Below is a small trained network, with its code and all its weights. Each question gives an input and a target symbol and asks what happens when units are switched off, that is, made to give their printed mean instead of their output.

import numpy as np


def w(rows, s, z=0):
    codes = np.array(rows[::2]) - 128.0
    scale = np.full(codes.shape[1], s)
    scale[-1] = z or s
    return codes * scale


def norm(h):
    return h / np.sqrt((h * h).mean(-1, keepdims=True) + 1e-5)


def f(y):
    return y / 2 * (1 + np.tanh(0.7978845608 * (y + 0.044715 * y**3)))


def softmax(a):
    e = np.exp(a - a.max(-1, keepdims=True))
    return e / e.sum(-1, keepdims=True)


def log_softmax(a):
    a = a - a.max(-1, keepdims=True)
    return a - np.log(np.exp(a).sum(-1, keepdims=True))


def net(x, mask):
    ids = ['αβγδεζηθλξπστφω'.index(c) for c in x.split()]
    T = len(ids)
    res = E[ids] + P[:T]
    r = norm(res)
    for j in range(3):
        rows = slice(3 * j, 3 * j + 3)
        q, k, v = (r @ M[0][rows].T for M in (Q, K, V))
        z = softmax(np.where(np.tri(T) > 0, q @ k.T / 3**0.5, -1e9)) @ v
        o = O[0][rows]
        res = res + np.where(mask[j], z, o[:, -1]) @ o[:, :-1]
    y = f(norm(res) @ A[0][:, :-1].T + A[0][:, -1])
    res = res + np.where(mask[3:7], y, B[0][:, -1]) @ B[0][:, :-1]
    return log_softmax(norm(res)[-1] @ U[:, :-1].T + U[:, -1])


Q, K, V, O, A, B = {}, {}, {}, {}, {}, {}
E = w([
[149,152,123,174],'α',
[140,98,103,145],'β',
[139,228,153,114],'γ',
[178,82,131,164],'δ',
[84,31,100,131],'ε',
[152,52,93,165],'ζ',
[81,61,134,119],'η',
[78,184,84,165],'θ',
[136,4,154,158],'λ',
[218,185,78,122],'ξ',
[76,144,122,101],'π',
[140,203,180,126],'σ',
[123,62,166,126],'τ',
[110,81,136,100],'φ',
[82,111,52,94],'ω',
],0.024)
P = w([
[90,1,108,132],'0',
[212,59,150,93],'1',
[55,50,112,140],'2',
[199,86,169,74],'3',
[52,78,113,158],'4',
[185,100,159,60],'5',
[62,102,123,167],'6',
[187,105,149,54],'7',
[62,123,129,172],'8',
[185,112,144,56],'9',
[75,139,127,199],'10',
[188,108,130,50],'11',
[75,156,145,214],'12',
[201,95,125,47],'13',
],0.008)
Q[0] = w([
[135,142,112,56],'h1',
[36,59,136,141],'h1',
[85,152,166,190],'h1',
[129,103,115,114],'h2',
[111,105,164,160],'h2',
[68,117,128,146],'h2',
[252,120,168,30],'h3',
[106,159,103,108],'h3',
[124,106,107,127],'h3',
],0.015)
K[0] = w([
[147,76,195,140],'h1',
[138,149,42,117],'h1',
[194,215,15,103],'h1',
[169,94,124,173],'h2',
[122,147,116,65],'h2',
[178,161,7,113],'h2',
[99,60,78,26],'h3',
[70,70,183,149],'h3',
[147,110,56,109],'h3',
],0.013)
V[0] = w([
[97,82,196,188],'h1',
[14,135,90,175],'h1',
[232,154,179,151],'h1',
[110,130,84,158],'h2',
[174,247,161,159],'h2',
[77,110,220,97],'h2',
[181,192,86,246],'h3',
[154,191,138,130],'h3',
[65,101,181,185],'h3',
],0.012)
O[0] = w([
[138,115,219,128,172],'h1',
[50,159,124,109,130],'h1',
[130,51,127,126,117],'h1',
[96,146,88,168,148],'h2',
[169,89,136,176,4],'h2',
[126,35,190,103,88],'h2',
[130,180,254,216,171],'h3',
[72,131,142,84,79],'h3',
[44,97,168,166,139],'h3',
],0.0094,0.011)
A[0] = w([
[128,199,128,17,2],'n1',
[231,73,173,56,93],'n2',
[182,213,167,93,48],'n3',
[254,180,85,116,168],'n4',
],0.0082,0.0055)
B[0] = w([
[192,138,113,195,125],'n1',
[154,172,129,57,210],'n2',
[187,3,121,152,121],'n3',
[254,143,118,204,252],'n4',
],0.012,0.0042)
U = w([
[75,58,31,196,3],'α',
[93,185,97,150,147],'β',
[123,56,149,127,44],'γ',
[139,132,180,105,4],'δ',
[75,183,111,151,121],'ε',
[168,113,91,182,251],'ζ',
[100,130,126,80,140],'η',
[107,148,225,209,167],'θ',
[142,77,168,73,220],'λ',
[162,177,156,108,140],'ξ',
[94,201,62,85,143],'π',
[151,104,175,114,76],'σ',
[136,156,185,9,204],'τ',
[120,126,90,53,149],'φ',
[107,171,73,79,138],'ω',
],0.015,0.0051)

Each question gives the input, a string of symbols that net reads in full, and the target symbol t.
The units are the heads (3 rows each of Q, K, V and O) and the neurons (one row each of A and B). Each row of codes is followed by its name. A weight is (code - 128) times the scale printed after its matrix; where a second scale follows, it is the last column's (O, A, B and U).
mask holds one flag per unit, heads first, then neurons. A switched-off unit (its flag False) gives its mean, the last column of its rows in O or B, instead of its output. The means were averaged over made-up inputs and are rounded, as every weight is.
A unit's drop is (log p(t) with every unit on - log p(t) with that unit switched off) / (log p(t) with every unit on - log p(t) with every unit switched off).
The circuit of an input: a set's keep is (log p(t) with only the set's units on - log p(t) with every unit switched off) / (log p(t) with every unit on - log p(t) with every unit switched off). Starting from all 7 units, units are removed one at a time, each time the one whose removal leaves the highest keep (on an exact tie, the one counted first), for as long as the keep stays at least 0.8.
units of the circuit, in order: the units of the circuit, biggest drop first
most important unit: the unit with the biggest drop
top k neurons: the k neurons with the biggest drops, biggest first
heads that matter: for each layer, one digit per head in row order, 1 if its drop is at least 0.15 and else 0, layers parted by /
drop when u is switched off: that unit's drop, to one decimal
input β ζ β ζ ζ τ τ ζ, target τ: units of the circuit, in order	[h2 n2]
input α ζ φ λ ζ ζ π, target θ: heads that matter	001
input ζ λ δ λ π ξ π φ α ζ ε, target θ: units of the circuit, in order	[h3]
input ξ λ β λ η, target ζ: units of the circuit, in order	[h1 h3]
input τ ζ β ζ α ζ τ β, target τ: heads that matter	110
input α λ ζ ζ λ β ζ λ ξ, target ζ: heads that matter	000
input α ζ ζ γ, target ζ: heads that matter	000
input δ δ α ξ λ α λ ζ α ζ ξ, target ζ: units of the circuit, in order	[n3 n4]
input φ ζ ζ φ ζ β φ ζ ζ, target α: heads that matter	011
input ζ ξ ζ σ ζ ζ ζ ξ ζ ζ π ζ β, target ζ: heads that matter	100
input ζ φ β ζ ζ α, target ζ: units of the circuit, in order	[n4 h3]
input ζ α τ α, target τ: units of the circuit, in order	[h2 n2 h3]
input α ε λ φ π α τ ζ ζ ξ γ, target ζ: top 2 neurons	[n3 n2]
input ω ξ π ζ ζ π ζ λ ζ τ φ, target ζ: units of the circuit, in order	[h1 h2]
input α ζ δ λ α ζ β β ζ η τ λ, target τ: most important unit	n2
input σ ζ ζ ζ β β ζ, target α: heads that matter	001
input ζ λ α τ, target τ: heads that matter	000
input τ ζ τ α ζ α β β β ζ ζ, target θ: heads that matter	001
input α ζ β λ α α τ α, target τ: heads that matter	111
input φ ζ ζ ζ β ξ φ, target ζ: most important unit	h2
input λ ζ ζ α γ, target θ: top 2 neurons	[n2 n4]
input θ τ β β, target τ: heads that matter	010
input ζ δ β φ ζ ξ λ, target ζ: drop when h3 is switched off	0.4
input τ α ζ ζ α α ε, target θ: drop when h3 is switched off	0.9
input α ζ ζ ξ β ζ ξ ξ ε, target ζ: drop when h1 is switched off	1.2
input ω ζ α α τ α ζ ζ ε ζ γ, target θ: drop when h2 is switched off	0.1
